Below is a small trained network, with its code and all its weights. Each question gives an input and a target symbol and asks what happens when units are switched off, that is, made to give their printed mean instead of their output.

import numpy as np


def w(rows, s, z=0):
    codes = np.array(rows[::2]) - 128.0
    scale = np.full(codes.shape[1], s)
    scale[-1] = z or s
    return codes * scale


def f(y):
    return y / 2 * (1 + np.tanh(0.7978845608 * (y + 0.044715 * y**3)))


def softmax(a):
    e = np.exp(a - a.max(-1, keepdims=True))
    return e / e.sum(-1, keepdims=True)


def log_softmax(a):
    a = a - a.max(-1, keepdims=True)
    return a - np.log(np.exp(a).sum(-1, keepdims=True))


def net(x, mask):
    ids = ['βγδεηλμπτψω'.index(c) for c in x.split()]
    T = len(ids)
    res = E[ids] + P[:T]
    q, k, v = (res @ M[0].T for M in (Q, K, V))
    z = softmax(np.where(np.tri(T) > 0, q @ k.T / 2**0.5, -1e9)) @ v
    res = res + np.where(mask[0], z, O[0][:, -1]) @ O[0][:, :-1]
    y = f(res @ A[0][:, :-1].T + A[0][:, -1])
    res = res + np.where(mask[1:13], y, B[0][:, -1]) @ B[0][:, :-1]
    return log_softmax(res[-1] @ U[:, :-1].T + U[:, -1])


Q, K, V, O, A, B = {}, {}, {}, {}, {}, {}
E = w([
[177,107,109,142],'β',
[180,83,141,154],'γ',
[84,151,48,174],'δ',
[119,110,139,174],'ε',
[123,74,73,122],'η',
[123,250,154,107],'λ',
[125,65,134,160],'μ',
[143,128,124,183],'π',
[109,68,113,162],'τ',
[101,162,63,170],'ψ',
[156,74,160,167],'ω',
],0.021)
P = w([
[166,209,105,254],'0',
[141,87,90,171],'1',
[140,86,87,176],'2',
[141,87,76,172],'3',
[140,84,76,170],'4',
[145,89,75,171],'5',
[145,88,81,177],'6',
[138,92,80,181],'7',
[139,89,76,178],'8',
],0.015)
Q[0] = w([
[141,129,25,252],'head 0',
[142,195,162,103],'head 0',
],0.011)
K[0] = w([
[183,249,147,123],'head 0',
[95,110,89,112],'head 0',
],0.017)
V[0] = w([
[184,249,109,90],'head 0',
[246,88,208,149],'head 0',
],0.014)
O[0] = w([
[190,179,134,50,253],'head 0',
[7,115,91,63,105],'head 0',
],0.021,0.014)
A[0] = w([
[107,159,192,46,123],'neuron 0',
[82,156,131,67,225],'neuron 1',
[141,127,150,130,97],'neuron 2',
[145,186,67,134,176],'neuron 3',
[143,99,92,188,56],'neuron 4',
[143,136,134,179,109],'neuron 5',
[98,141,125,96,26],'neuron 6',
[246,154,111,77,118],'neuron 7',
[107,72,27,168,105],'neuron 8',
[201,91,81,188,120],'neuron 9',
[144,60,74,243,37],'neuron 10',
[106,168,59,215,255],'neuron 11',
],0.012,0.0083)
B[0] = w([
[69,175,147,81,151],'neuron 0',
[245,127,34,182,154],'neuron 1',
[134,143,93,124,137],'neuron 2',
[155,91,156,154,168],'neuron 3',
[80,189,134,63,138],'neuron 4',
[87,91,102,127,142],'neuron 5',
[80,233,104,95,135],'neuron 6',
[64,91,135,196,255],'neuron 7',
[133,133,255,170,153],'neuron 8',
[122,227,114,74,177],'neuron 9',
[128,195,127,69,145],'neuron 10',
[156,66,155,83,149],'neuron 11',
],0.0074,0.06)
U = w([
[202,152,82,77,160],'β',
[86,190,77,143,79],'γ',
[149,231,125,134,12],'δ',
[243,31,138,133,253],'ε',
[218,168,166,39,133],'η',
[165,138,131,133,120],'λ',
[143,103,174,153,164],'μ',
[255,72,86,100,215],'π',
[122,182,178,88,77],'τ',
[196,89,96,221,125],'ψ',
[83,92,76,224,68],'ω',
],0.0077,0.0068)

Each question gives the input, a string of symbols that net reads in full, and the target symbol t.
The units are the heads (2 rows each of Q, K, V and O) and the neurons (one row each of A and B). Each row of codes is followed by its name. A weight is (code - 128) times the scale printed after its matrix; where a second scale follows, it is the last column's (O, A, B and U).
mask holds one flag per unit, heads first, then neurons. A switched-off unit (its flag False) gives its mean, the last column of its rows in O or B, instead of its output. The means were averaged over made-up inputs and are rounded, as every weight is.
A unit's drop is (log p(t) with every unit on - log p(t) with that unit switched off) / (log p(t) with every unit on - log p(t) with every unit switched off).
The circuit of an input: a set's keep is (log p(t) with only the set's units on - log p(t) with every unit switched off) / (log p(t) with every unit on - log p(t) with every unit switched off). Starting from the 12 units with the biggest drops (on a tie, the unit counted first), units are removed one at a time, each time the one whose removal leaves the highest keep (on an exact tie, the one counted first), for as long as the keep stays at least 0.8.
units of the circuit, in order: the units of the circuit, biggest drop first
most important unit: the unit with the biggest drop
top k neurons: the k neurons with the biggest drops, biggest first
drop of u: that unit's drop, to one decimal
input μ γ δ μ μ, target μ: top 2 neurons : neuron 7; neuron 8
input β ω μ, target β: most important unit : neuron 7
input μ ε δ μ, target μ: top 4 neurons : neuron 7; neuron 8; neuron 9; neuron 11
input ψ δ π, target ψ: units of the circuit, in order : neuron 7; head 0
input π τ ε ω γ δ β, target π: units of the circuit, in order : neuron 7; head 0; neuron 9; neuron 1
input β τ μ τ η, target β: units of the circuit, in order : neuron 7; head 0; neuron 1
input η η ψ ψ, target η: units of the circuit, in order : neuron 7; head 0; neuron 11; neuron 10
input ψ δ δ τ, target ψ: top 2 neurons : neuron 7; neuron 0
input μ ε μ δ ψ γ μ δ, target μ: units of the circuit, in order : head 0; neuron 8; neuron 7; neuron 11
input τ η ε δ π ε, target τ: top 2 neurons : neuron 7; neuron 10
input η η δ ω η γ, target η: units of the circuit, in order : neuron 7; head 0; neuron 10; neuron 1
input π δ ψ μ μ, target π: top 2 neurons : neuron 7; neuron 9
input γ ψ β, target γ: top 2 neurons : neuron 7; neuron 6
input τ τ ω ω ψ γ π ψ, target τ: top 2 neurons : neuron 7; neuron 10
input μ μ ψ π, target μ: top 3 neurons : neuron 7; neuron 8; neuron 9
input ε β ε π ε δ ω λ ψ, target ψ: units of the circuit, in order : neuron 7; head 0; neuron 3
input β μ β, target β: top neuron : neuron 7
input τ τ δ δ π γ ω, target τ: units of the circuit, in order : head 0; neuron 7; neuron 10; neuron 1
input β λ δ ψ, target ψ: units of the circuit, in order : neuron 7; head 0; neuron 3; neuron 10
input π η π γ, target π: top 4 neurons : neuron 7; neuron 9; neuron 1; neuron 8
input δ π μ δ, target δ: units of the circuit, in order : head 0; neuron 9
input η ε ε γ ε γ μ, target η: top neuron : neuron 7
input τ μ γ ω γ δ β, target τ: top 4 neurons : neuron 7; neuron 10; neuron 1; neuron 8
input ψ π η, target ψ: top 4 neurons : neuron 7; neuron 0; neuron 10; neuron 11
input β β δ ε ω τ η ψ ω, target β: drop of neuron 7 : 1.5
